Below are the code and all the weights of a small trained network. Each question names an input and a class and asks about switching units off, where a switched-off unit gives its printed mean instead of its output.

import numpy as np


def w(rows, s, z=0):
    codes = np.array(rows[::2]) - 128.0
    scale = np.full(codes.shape[1], s)
    scale[-1] = z or s
    return codes * scale


def f(y):
    return y / 2 * (1 + np.tanh(0.7978845608 * (y + 0.044715 * y**3)))


def log_softmax(a):
    a = a - a.max(-1, keepdims=True)
    return a - np.log(np.exp(a).sum(-1, keepdims=True))


def net(x, mask):
    res = np.array(x, float).reshape(1, 8) / 4 @ E
    y = f(res @ A[0][:, :-1].T + A[0][:, -1])
    res = res + np.where(mask, y, B[0][:, -1]) @ B[0][:, :-1]
    return log_softmax(res[-1] @ U[:, :-1].T + U[:, -1])


A, B = {}, {}
E = w([
[122,128,120,133,122,135,130,127,129,126,129,128],'x0',
[129,140,128,139,130,136,126,126,141,135,117,131],'x1',
[133,129,132,122,129,132,133,126,119,129,133,126],'x2',
[85,24,180,91,155,195,239,183,151,170,150,227],'x3',
[118,120,129,123,131,120,129,135,122,126,132,123],'x4',
[157,86,140,112,3,162,113,232,192,110,27,78],'x5',
[234,99,17,84,233,76,222,77,172,139,60,93],'x6',
[134,139,133,123,123,136,133,125,128,134,124,127],'x7',
],0.006)
A[0] = w([
[78,53,163,127,148,162,203,172,173,208,154,211,8],'neuron 0',
[85,180,120,148,252,97,137,29,37,148,232,188,102],'neuron 1',
[49,163,210,157,73,158,55,154,76,115,174,154,17],'neuron 2',
[36,141,207,158,57,153,67,149,92,117,178,152,132],'neuron 3',
[160,207,81,159,112,82,43,98,108,119,112,64,57],'neuron 4',
[142,215,89,175,105,74,44,105,128,107,130,46,18],'neuron 5',
],0.0046,0.0016)
B[0] = w([
[98,90,163,54,110,207,158,84,56,45,198,178,199],'neuron 0',
[149,55,174,123,20,118,42,254,173,147,2,27,254],'neuron 1',
[217,48,51,109,208,36,207,85,179,145,77,84,215],'neuron 2',
[197,95,51,128,199,60,190,83,194,164,105,112,231],'neuron 3',
[68,81,167,52,141,181,191,98,61,29,201,181,204],'neuron 4',
[94,58,166,53,123,200,178,106,59,67,182,175,205],'neuron 5',
],0.0068,0.0051)
U = w([
[177,114,10,127,254,68,183,68,169,150,121,118,82],'0',
[72,119,204,98,124,187,150,93,37,78,201,183,88],'1',
[111,166,137,155,128,128,104,127,136,157,140,143,249],'2',
[127,103,188,132,15,126,67,230,160,145,63,71,57],'3',
],0.0097,0.011)

Each question gives the input, the list of numbers given to net, and the class t.
The units are the neurons (one row each of A and B). Each row of codes is followed by its name. A weight is (code - 128) times the scale printed after its matrix; where a second scale follows, it is the last column's (A, B and U).
mask holds one flag per neuron, in row order. A switched-off neuron (its flag False) gives its mean, the last column of its row in B, instead of its output. The means were averaged over made-up inputs and are rounded, as every weight is.
A unit's drop is (log p(t) with every unit on - log p(t) with that unit switched off) / (log p(t) with every unit on - log p(t) with every unit switched off).
The circuit of an input: a set's keep is (log p(t) with only the set's units on - log p(t) with every unit switched off) / (log p(t) with every unit on - log p(t) with every unit switched off). Starting from all 6 units, units are removed one at a time, each time the one whose removal leaves the highest keep (on an exact tie, the one counted first), for as long as the keep stays at least 0.8.
circuit, biggest first: the units of the circuit, biggest drop first
k most important neurons: the k neurons with the biggest drops, biggest first
drop of u: that unit's drop, to one decimal
input [1,3,-4,6,-3,2,4,6], class 1: circuit, biggest first -> neuron 0; neuron 3
input [-3,8,7,-6,8,-2,4,7], class 2: 2 most important neurons -> neuron 0; neuron 2
input [1,-2,-3,-8,7,-2,-6,-1], class 1: circuit, biggest first -> neuron 5
input [-4,4,3,-1,-2,-5,4,-3], class 3: circuit, biggest first -> neuron 1; neuron 3
input [-2,-8,7,-5,1,-4,4,0], class 2: circuit, biggest first -> neuron 2; neuron 3
input [0,6,4,-8,4,-7,3,-2], class 1: circuit, biggest first -> neuron 4; neuron 5
input [-3,4,0,6,4,5,-8,-1], class 0: circuit, biggest first -> neuron 3; neuron 2
input [-8,-2,-7,3,3,7,-8,4], class 0: 2 most important neurons -> neuron 3; neuron 2
input [-5,3,-2,8,1,5,2,4], class 1: 2 most important neurons -> neuron 0; neuron 1
input [3,-7,-8,-6,8,5,-2,-4], class 2: 2 most important neurons -> neuron 1; neuron 0
input [8,5,0,0,-5,-4,-5,3], class 0: circuit, biggest first -> neuron 2; neuron 3
input [7,-4,-7,3,-1,6,-8,0], class 0: 3 most important neurons -> neuron 3; neuron 2; neuron 1
input [8,-6,8,4,-5,5,-1,7], class 2: circuit, biggest first -> neuron 1; neuron 5
input [6,-5,-5,-5,-1,-7,3,5], class 3: circuit, biggest first -> neuron 1
input [-6,4,-8,7,1,-8,1,8], class 3: 3 most important neurons -> neuron 1; neuron 4; neuron 5
input [-7,4,0,5,3,-7,6,1], class 3: circuit, biggest first -> neuron 1; neuron 3
input [-8,6,-3,-5,-4,6,-5,8], class 2: 2 most important neurons -> neuron 1; neuron 3
input [7,-8,-3,7,-4,4,6,-8], class 2: 2 most important neurons -> neuron 4; neuron 5
input [-5,6,8,1,2,-6,2,1], class 2: drop of neuron 1 -> -0.9
input [-5,-5,6,-1,3,-7,-4,4], class 3: drop of neuron 1 -> 0.9
input [6,4,5,8,8,6,3,-1], class 1: circuit, biggest first -> neuron 0
input [4,-8,1,-6,1,8,7,-5], class 2: drop of neuron 1 -> 0.6
input [-1,-7,4,3,-6,-2,4,-5], class 2: drop of neuron 1 -> 0.0
